Below are the code and all the weights of a small trained network. Each question names an input and a target symbol and asks about switching units off, where a switched-off unit gives its printed mean instead of its output.

import numpy as np


def w(rows, s, z=0):
    codes = np.array(rows[::2]) - 128.0
    scale = np.full(codes.shape[1], s)
    scale[-1] = z or s
    return codes * scale


def norm(h):
    return h / np.sqrt((h * h).mean(-1, keepdims=True) + 1e-5)


def f(y):
    return y / 2 * (1 + np.tanh(0.7978845608 * (y + 0.044715 * y**3)))


def softmax(a):
    e = np.exp(a - a.max(-1, keepdims=True))
    return e / e.sum(-1, keepdims=True)


def log_softmax(a):
    a = a - a.max(-1, keepdims=True)
    return a - np.log(np.exp(a).sum(-1, keepdims=True))


def net(x, mask):
    ids = ['γδθφψω'.index(c) for c in x.split()]
    T = len(ids)
    res = E[ids] + P[:T]
    u = 0
    for l in range(2):
        r = norm(res)
        for j in range(3):
            rows = slice(2 * j, 2 * j + 2)
            q, k, v = (r @ M[l][rows].T for M in (Q, K, V))
            z = softmax(np.where(np.tri(T) > 0, q @ k.T / 2**0.5, -1e9)) @ v
            o = O[l][rows]
            res = res + np.where(mask[u + j], z, o[:, -1]) @ o[:, :-1]
        u += 3
        y = f(norm(res) @ A[l][:, :-1].T + A[l][:, -1])
        res = res + np.where(mask[u : u + 4], y, B[l][:, -1]) @ B[l][:, :-1]
        u += 4
    return log_softmax(norm(res)[-1] @ U[:, :-1].T + U[:, -1])


Q, K, V, O, A, B = {}, {}, {}, {}, {}, {}
E = w([
[127,189,86,240],'γ',
[98,48,118,250],'δ',
[120,188,152,22],'θ',
[65,97,40,94],'φ',
[59,154,186,181],'ψ',
[64,57,119,123],'ω',
],0.018)
P = w([
[221,2,212,138],'0',
[255,17,199,86],'1',
[235,33,191,59],'2',
[228,48,194,70],'3',
[216,71,196,72],'4',
[195,86,196,87],'5',
[170,85,188,113],'6',
[147,125,184,105],'7',
[82,108,156,153],'8',
[115,174,206,110],'9',
[136,145,231,143],'10',
],0.0056)
Q[0] = w([
[84,186,201,173],'0.h1',
[44,6,233,52],'0.h1',
[139,91,151,89],'0.h2',
[116,199,144,112],'0.h2',
[89,175,150,156],'0.h3',
[175,119,225,160],'0.h3',
],0.013)
K[0] = w([
[85,204,161,165],'0.h1',
[7,141,131,106],'0.h1',
[101,131,159,104],'0.h2',
[176,120,141,136],'0.h2',
[160,84,91,159],'0.h3',
[120,88,167,163],'0.h3',
],0.018)
V[0] = w([
[186,38,110,116],'0.h1',
[254,119,184,153],'0.h1',
[43,177,92,90],'0.h2',
[46,42,152,70],'0.h2',
[129,155,159,159],'0.h3',
[185,66,144,140],'0.h3',
],0.0085)
O[0] = w([
[74,94,162,3,138],'0.h1',
[144,94,190,177,116],'0.h1',
[202,47,44,169,3],'0.h2',
[220,95,144,101,20],'0.h2',
[114,101,78,152,155],'0.h3',
[152,150,132,236,243],'0.h3',
],0.0058,0.0024)
A[0] = w([
[68,103,190,248,175],'0.n1',
[170,49,88,192,207],'0.n2',
[11,78,204,134,88],'0.n3',
[59,87,42,87,248],'0.n4',
],0.012,0.0014)
B[0] = w([
[127,78,77,121,250],'0.n1',
[56,130,128,33,169],'0.n2',
[232,156,254,117,160],'0.n3',
[41,145,139,135,158],'0.n4',
],0.012,0.015)
Q[1] = w([
[169,56,128,52],'1.h1',
[199,149,105,141],'1.h1',
[128,63,142,184],'1.h2',
[103,47,163,39],'1.h2',
[181,191,4,202],'1.h3',
[219,139,183,207],'1.h3',
],0.014)
K[1] = w([
[95,174,193,163],'1.h1',
[169,82,125,128],'1.h1',
[74,157,101,199],'1.h2',
[107,219,187,115],'1.h2',
[224,82,4,111],'1.h3',
[209,66,110,120],'1.h3',
],0.015)
V[1] = w([
[97,194,83,67],'1.h1',
[71,160,215,158],'1.h1',
[145,143,205,59],'1.h2',
[155,171,170,127],'1.h2',
[163,163,32,139],'1.h3',
[163,153,136,6],'1.h3',
],0.016)
O[1] = w([
[103,191,199,160,96],'1.h1',
[48,175,155,65,104],'1.h1',
[102,179,117,132,1],'1.h2',
[85,128,126,170,29],'1.h2',
[79,84,45,116,102],'1.h3',
[115,132,100,254,24],'1.h3',
],0.012,0.0067)
A[1] = w([
[99,223,63,109,18],'1.n1',
[110,112,180,7,176],'1.n2',
[144,158,77,250,245],'1.n3',
[187,175,150,62,95],'1.n4',
],0.013,0.0011)
B[1] = w([
[53,7,95,135,163],'1.n1',
[106,225,66,169,254],'1.n2',
[235,107,26,109,151],'1.n3',
[163,21,108,147,150],'1.n4',
],0.012,0.007)
U = w([
[125,159,128,69,2],'γ',
[198,64,197,115,152],'δ',
[152,159,64,209,58],'θ',
[2,160,110,91,196],'φ',
[119,75,27,42,162],'ψ',
[104,191,233,110,188],'ω',
],0.012,0.0042)

Each question gives the input, a string of symbols that net reads in full, and the target symbol t.
The units are the heads (2 rows each of Q, K, V and O) and the neurons (one row each of A and B). Each row of codes is followed by its name. A weight is (code - 128) times the scale printed after its matrix; where a second scale follows, it is the last column's (O, A, B and U).
mask holds one flag per unit, layer by layer, with each layer's heads first. A switched-off unit (its flag False) gives its mean, the last column of its rows in O or B, instead of its output. The means were averaged over made-up inputs and are rounded, as every weight is.
A unit's drop is (log p(t) with every unit on - log p(t) with that unit switched off) / (log p(t) with every unit on - log p(t) with every unit switched off).
k most important neurons: the k neurons with the biggest drops, biggest first
top k neurons in layer l: the k neurons of layer l with the biggest drops, biggest first
which heads matter: for each layer, one digit per head in row order, 1 if its drop is at least 0.15 and else 0, layers parted by /
drop when u is switched off: that unit's drop, to one decimal
input γ θ δ, target θ: which heads matter : 000 / 011
input φ δ φ γ δ, target φ: 3 most important neurons : (0.n2; 0.n1; 0.n4)
input δ γ δ φ γ γ θ γ φ δ θ, target φ: 3 most important neurons : (0.n4; 1.n1; 0.n3)
input δ γ θ δ θ ω θ, target ω: which heads matter : 100 / 101
input δ ψ ω θ δ φ γ δ, target φ: 2 most important neurons : (0.n2; 0.n4)
input γ δ θ φ φ γ γ γ φ φ θ, target φ: 3 most important neurons : (0.n4; 0.n1; 1.n1)
input ω φ δ γ φ, target φ: which heads matter : 000 / 000
input θ φ γ ω, target ω: which heads matter : 000 / 001
input φ δ ψ γ θ ω φ θ, target ω: 4 most important neurons : (0.n1; 0.n4; 1.n2; 0.n2)
input ψ ψ ψ γ φ ω γ δ γ φ γ, target ψ: which heads matter : 000 / 001
input φ γ ψ δ θ ψ, target δ: which heads matter : 000 / 000
input γ γ θ θ δ θ γ φ φ θ γ, target ψ: top 2 neurons in layer 0 : (0.n1; 0.n4)
input γ γ γ δ, target δ: most important neuron : (0.n3)
input γ ω ψ θ θ γ δ, target θ: 3 most important neurons : (0.n1; 0.n2; 1.n3)
input γ γ δ, target δ: top 2 neurons in layer 0 : (0.n3; 0.n1)
input ω γ φ φ θ γ γ θ, target θ: which heads matter : 010 / 001
input δ φ φ δ ω γ δ, target ω: top 2 neurons in layer 1 : (1.n4; 1.n1)
input θ φ ψ ψ ψ γ δ ω δ, target ω: 4 most important neurons : (0.n4; 0.n2; 0.n1; 0.n3)
input ψ ψ ψ, target δ: drop when 0.n3 is switched off : 0.9
input φ γ φ, target φ: drop when 0.h2 is switched off : 0.1
input δ γ θ, target θ: drop when 1.h2 is switched off : 0.1
input φ θ ω γ γ ψ δ ω, target ω: drop when 1.h3 is switched off : 0.2
